Below is a small trained network, with its code and all its weights. Each question gives an input and a class and asks what happens when units are switched off, that is, made to give their printed mean instead of their output.

import numpy as np


def w(rows, s, z=0):
    codes = np.array(rows[::2]) - 128.0
    scale = np.full(codes.shape[1], s)
    scale[-1] = z or s
    return codes * scale


def f(y):
    return y / 2 * (1 + np.tanh(0.7978845608 * (y + 0.044715 * y**3)))


def log_softmax(a):
    a = a - a.max(-1, keepdims=True)
    return a - np.log(np.exp(a).sum(-1, keepdims=True))


def net(x, mask):
    res = np.array(x, float).reshape(1, 2) / 4 @ E
    y = f(res @ A[0][:, :-1].T + A[0][:, -1])
    res = res + np.where(mask, y, B[0][:, -1]) @ B[0][:, :-1]
    return log_softmax(res[-1] @ U[:, :-1].T + U[:, -1])


A, B = {}, {}
E = w([
[207,33,192,173],'x0',
[66,114,135,249],'x1',
],0.015)
A[0] = w([
[186,121,119,51,63],'n0',
[152,90,129,148,72],'n1',
[186,140,163,156,70],'n2',
[73,125,121,254,55],'n3',
[35,156,100,135,93],'n4',
[139,137,127,149,254],'n5',
[104,191,120,113,60],'n6',
[156,96,139,142,69],'n7',
[129,127,130,127,85],'n8',
[175,66,161,177,124],'n9',
],0.016,0.013)
B[0] = w([
[177,156,206,106,203],'n0',
[181,165,77,134,160],'n1',
[169,184,89,141,163],'n2',
[199,159,216,68,252],'n3',
[151,126,69,174,207],'n4',
[4,69,118,89,233],'n5',
[192,136,95,193,167],'n6',
[179,176,85,144,159],'n7',
[141,156,143,156,117],'n8',
[122,123,80,182,255],'n9',
],0.037,0.015)
U = w([
[171,131,223,98,87],'0',
[143,119,49,202,2],'1',
[5,54,138,115,252],'2',
],0.012,0.0057)

Each question gives the input, the list of numbers given to net, and the class t.
The units are the neurons (one row each of A and B). Each row of codes is followed by its name. A weight is (code - 128) times the scale printed after its matrix; where a second scale follows, it is the last column's (A, B and U).
mask holds one flag per neuron, in row order. A switched-off neuron (its flag False) gives its mean, the last column of its row in B, instead of its output. The means were averaged over made-up inputs and are rounded, as every weight is.
A unit's drop is (log p(t) with every unit on - log p(t) with that unit switched off) / (log p(t) with every unit on - log p(t) with every unit switched off).
k most important neurons: the k neurons with the biggest drops, biggest first
drop of u: that unit's drop, to one decimal
input [8,-5], class 1: most important neuron	(n9)
input [-4,4], class 0: 2 most important neurons	(n3; n9)
input [8,-7], class 1: 3 most important neurons	(n3; n9; n2)
input [-8,-7], class 1: 3 most important neurons	(n3; n6; n4)
input [-4,-2], class 1: 3 most important neurons	(n3; n6; n5)
input [-7,-5], class 1: 2 most important neurons	(n3; n6)
input [-3,3], class 2: 2 most important neurons	(n0; n9)
input [4,-3], class 1: 2 most important neurons	(n3; n9)
input [-3,-1], class 2: 2 most important neurons	(n3; n9)
input [0,2], class 2: drop of n3	0.0
input [3,8], class 0: drop of n3	7.3
input [-5,7], class 0: drop of n3	5.5
